Below are the code and all the weights of a small trained network. Each question names an input and a target symbol and asks about switching units off, where a switched-off unit gives its printed mean instead of its output.

import numpy as np


def w(rows, s, z=0):
    codes = np.array(rows[::2]) - 128.0
    scale = np.full(codes.shape[1], s)
    scale[-1] = z or s
    return codes * scale


def f(y):
    return np.maximum(y, 0)


def softmax(a):
    e = np.exp(a - a.max(-1, keepdims=True))
    return e / e.sum(-1, keepdims=True)


def log_softmax(a):
    a = a - a.max(-1, keepdims=True)
    return a - np.log(np.exp(a).sum(-1, keepdims=True))


def net(x, mask):
    ids = ['αβγδεζηθσφω'.index(c) for c in x.split()]
    T = len(ids)
    res = E[ids] + P[:T]
    u = 0
    for l in range(3):
        q, k, v = (res @ M[l].T for M in (Q, K, V))
        z = softmax(np.where(np.tri(T) > 0, q @ k.T / 3**0.5, -1e9)) @ v
        res = res + np.where(mask[u], z, O[l][:, -1]) @ O[l][:, :-1]
        u += 1
        y = f(res @ A[l][:, :-1].T + A[l][:, -1])
        res = res + np.where(mask[u : u + 4], y, B[l][:, -1]) @ B[l][:, :-1]
        u += 4
    return log_softmax(res[-1] @ U[:, :-1].T + U[:, -1])


Q, K, V, O, A, B = {}, {}, {}, {}, {}, {}
E = w([
[172,111,110],'α',
[125,123,179],'β',
[2,146,50],'γ',
[248,109,42],'δ',
[182,170,121],'ε',
[85,113,154],'ζ',
[123,65,204],'η',
[124,129,172],'θ',
[158,38,126],'σ',
[169,98,119],'φ',
[142,113,202],'ω',
],0.0043)
P = w([
[146,163,126],'0',
[115,1,159],'1',
[129,41,132],'2',
[136,54,118],'3',
[132,58,111],'4',
[131,57,110],'5',
[126,51,98],'6',
[122,54,93],'7',
[125,43,89],'8',
[117,43,84],'9',
[113,30,74],'10',
[117,33,76],'11',
[126,100,84],'12',
],0.0045)
Q[0] = w([
[180,69,141],'L0H1',
[39,142,164],'L0H1',
[84,183,250],'L0H1',
],0.023)
K[0] = w([
[131,194,105],'L0H1',
[210,54,133],'L0H1',
[220,88,251],'L0H1',
],0.022)
V[0] = w([
[63,118,251],'L0H1',
[61,220,65],'L0H1',
[67,2,61],'L0H1',
],0.0077)
O[0] = w([
[170,147,217,113],'L0H1',
[200,184,56,116],'L0H1',
[175,2,82,255],'L0H1',
],0.0092,0.0031)
A[0] = w([
[19,76,202,15],'L0N1',
[246,143,136,3],'L0N2',
[253,158,125,5],'L0N3',
[150,200,143,68],'L0N4',
],0.0069,0.0016)
B[0] = w([
[33,139,254,254],'L0N1',
[134,56,251,179],'L0N2',
[154,32,197,181],'L0N3',
[173,203,105,133],'L0N4',
],0.0095,0.00096)
Q[1] = w([
[201,206,30],'L1H1',
[88,1,202],'L1H1',
[124,141,158],'L1H1',
],0.019)
K[1] = w([
[85,228,247],'L1H1',
[100,58,2],'L1H1',
[172,111,80],'L1H1',
],0.014)
V[1] = w([
[250,104,202],'L1H1',
[110,106,193],'L1H1',
[221,243,56],'L1H1',
],0.011)
O[1] = w([
[241,108,166,137],'L1H1',
[142,149,187,130],'L1H1',
[193,136,8,1],'L1H1',
],0.013,0.0062)
A[1] = w([
[179,244,140,139],'L1N1',
[188,178,188,5],'L1N2',
[102,154,207,110],'L1N3',
[227,24,174,149],'L1N4',
],0.011,0.0027)
B[1] = w([
[230,206,106,131],'L1N1',
[240,86,79,144],'L1N2',
[112,124,6,210],'L1N3',
[203,46,224,244],'L1N4',
],0.011,0.012)
Q[2] = w([
[112,122,131],'L2H1',
[146,249,179],'L2H1',
[110,171,175],'L2H1',
],0.015)
K[2] = w([
[137,142,133],'L2H1',
[113,7,196],'L2H1',
[136,90,121],'L2H1',
],0.015)
V[2] = w([
[53,82,219],'L2H1',
[102,8,98],'L2H1',
[55,246,98],'L2H1',
],0.012)
O[2] = w([
[111,22,233,8],'L2H1',
[25,57,114,128],'L2H1',
[127,245,205,126],'L2H1',
],0.011,0.018)
A[2] = w([
[51,159,92,250],'L2N1',
[112,201,202,179],'L2N2',
[172,121,2,66],'L2N3',
[117,61,143,31],'L2N4',
],0.0098,0.0011)
B[2] = w([
[105,154,63,170],'L2N1',
[200,109,54,162],'L2N2',
[68,104,252,254],'L2N3',
[153,144,44,199],'L2N4',
],0.013,0.026)
U = w([
[150,145,163,139],'α',
[136,82,53,101],'β',
[5,166,87,179],'γ',
[242,112,137,202],'δ',
[141,138,128,158],'ε',
[141,204,161,2],'ζ',
[82,101,194,27],'η',
[83,63,103,79],'θ',
[158,121,124,211],'σ',
[143,128,170,150],'φ',
[181,177,13,96],'ω',
],0.003,0.0057)

Each question gives the input, a string of symbols that net reads in full, and the target symbol t.
The units are the heads (3 rows each of Q, K, V and O) and the neurons (one row each of A and B). Each row of codes is followed by its name. A weight is (code - 128) times the scale printed after its matrix; where a second scale follows, it is the last column's (O, A, B and U).
mask holds one flag per unit, layer by layer, with each layer's heads first. A switched-off unit (its flag False) gives its mean, the last column of its rows in O or B, instead of its output. The means were averaged over made-up inputs and are rounded, as every weight is.
A unit's drop is (log p(t) with every unit on - log p(t) with that unit switched off) / (log p(t) with every unit on - log p(t) with every unit switched off).
The circuit of an input: a set's keep is (log p(t) with only the set's units on - log p(t) with every unit switched off) / (log p(t) with every unit on - log p(t) with every unit switched off). Starting from the 12 units with the biggest drops (on a tie, the unit counted first), units are removed one at a time, each time the one whose removal leaves the highest keep (on an exact tie, the one counted first), for as long as the keep stays at least 0.8.
circuit, biggest first: the units of the circuit, biggest drop first
unit that matters most: the unit with the biggest drop
top k neurons: the k neurons with the biggest drops, biggest first
k most important neurons of layer l: the k neurons of layer l with the biggest drops, biggest first
input ω γ γ γ α γ, target η: 2 most important neurons of layer 2 => L2N3; L2N4
input δ ε ω ε, target γ: circuit, biggest first => L0H1; L1H1; L1N4; L2H1
input η ε σ ω α, target θ: circuit, biggest first => L2H1
input γ σ ε η γ δ γ ω ω γ γ ε, target ω: top 3 neurons => L1N4; L2N3; L1N3
input σ σ σ φ, target β: top 2 neurons => L2N4; L2N3
input ζ δ γ β η η ζ ζ, target γ: circuit, biggest first => L0H1; L1H1; L1N4
input σ α α φ γ, target γ: top 2 neurons => L1N4; L1N3
input δ γ γ ζ φ γ θ, target γ: top 2 neurons => L1N4; L2N1
input σ σ σ η η γ δ, target δ: top 4 neurons => L1N4; L0N2; L0N3; L2N3
input ω η γ δ γ ε, target η: top 3 neurons => L1N1; L2N3; L1N2
input ω ζ σ δ θ σ, target η: top 3 neurons => L2N3; L1N1; L1N2
input θ γ θ η η ω, target γ: 2 most important neurons of layer 2 => L2N1; L2N3
input δ ε γ δ η, target δ: 2 most important neurons of layer 1 => L1N4; L1N2
input ζ β δ, target δ: unit that matters most => L1H1
input γ η γ σ β ω δ ζ α φ, target ω: top 2 neurons => L1N4; L2N3
input ε ζ ε α δ ε η ω γ γ, target ζ: top 3 neurons => L2N3; L1N1; L1N4
input γ ζ η α σ ε β δ η β α γ η, target ω: top 4 neurons => L1N4; L2N3; L2N2; L1N2
input δ ζ α η ζ σ δ δ α β, target γ: 3 most important neurons of layer 0 => L0N1; L0N2; L0N3
input ω ζ γ δ δ ω, target δ: circuit, biggest first => L1N4; L1H1; L0H1; L0N3
input δ η σ, target γ: unit that matters most => L0H1
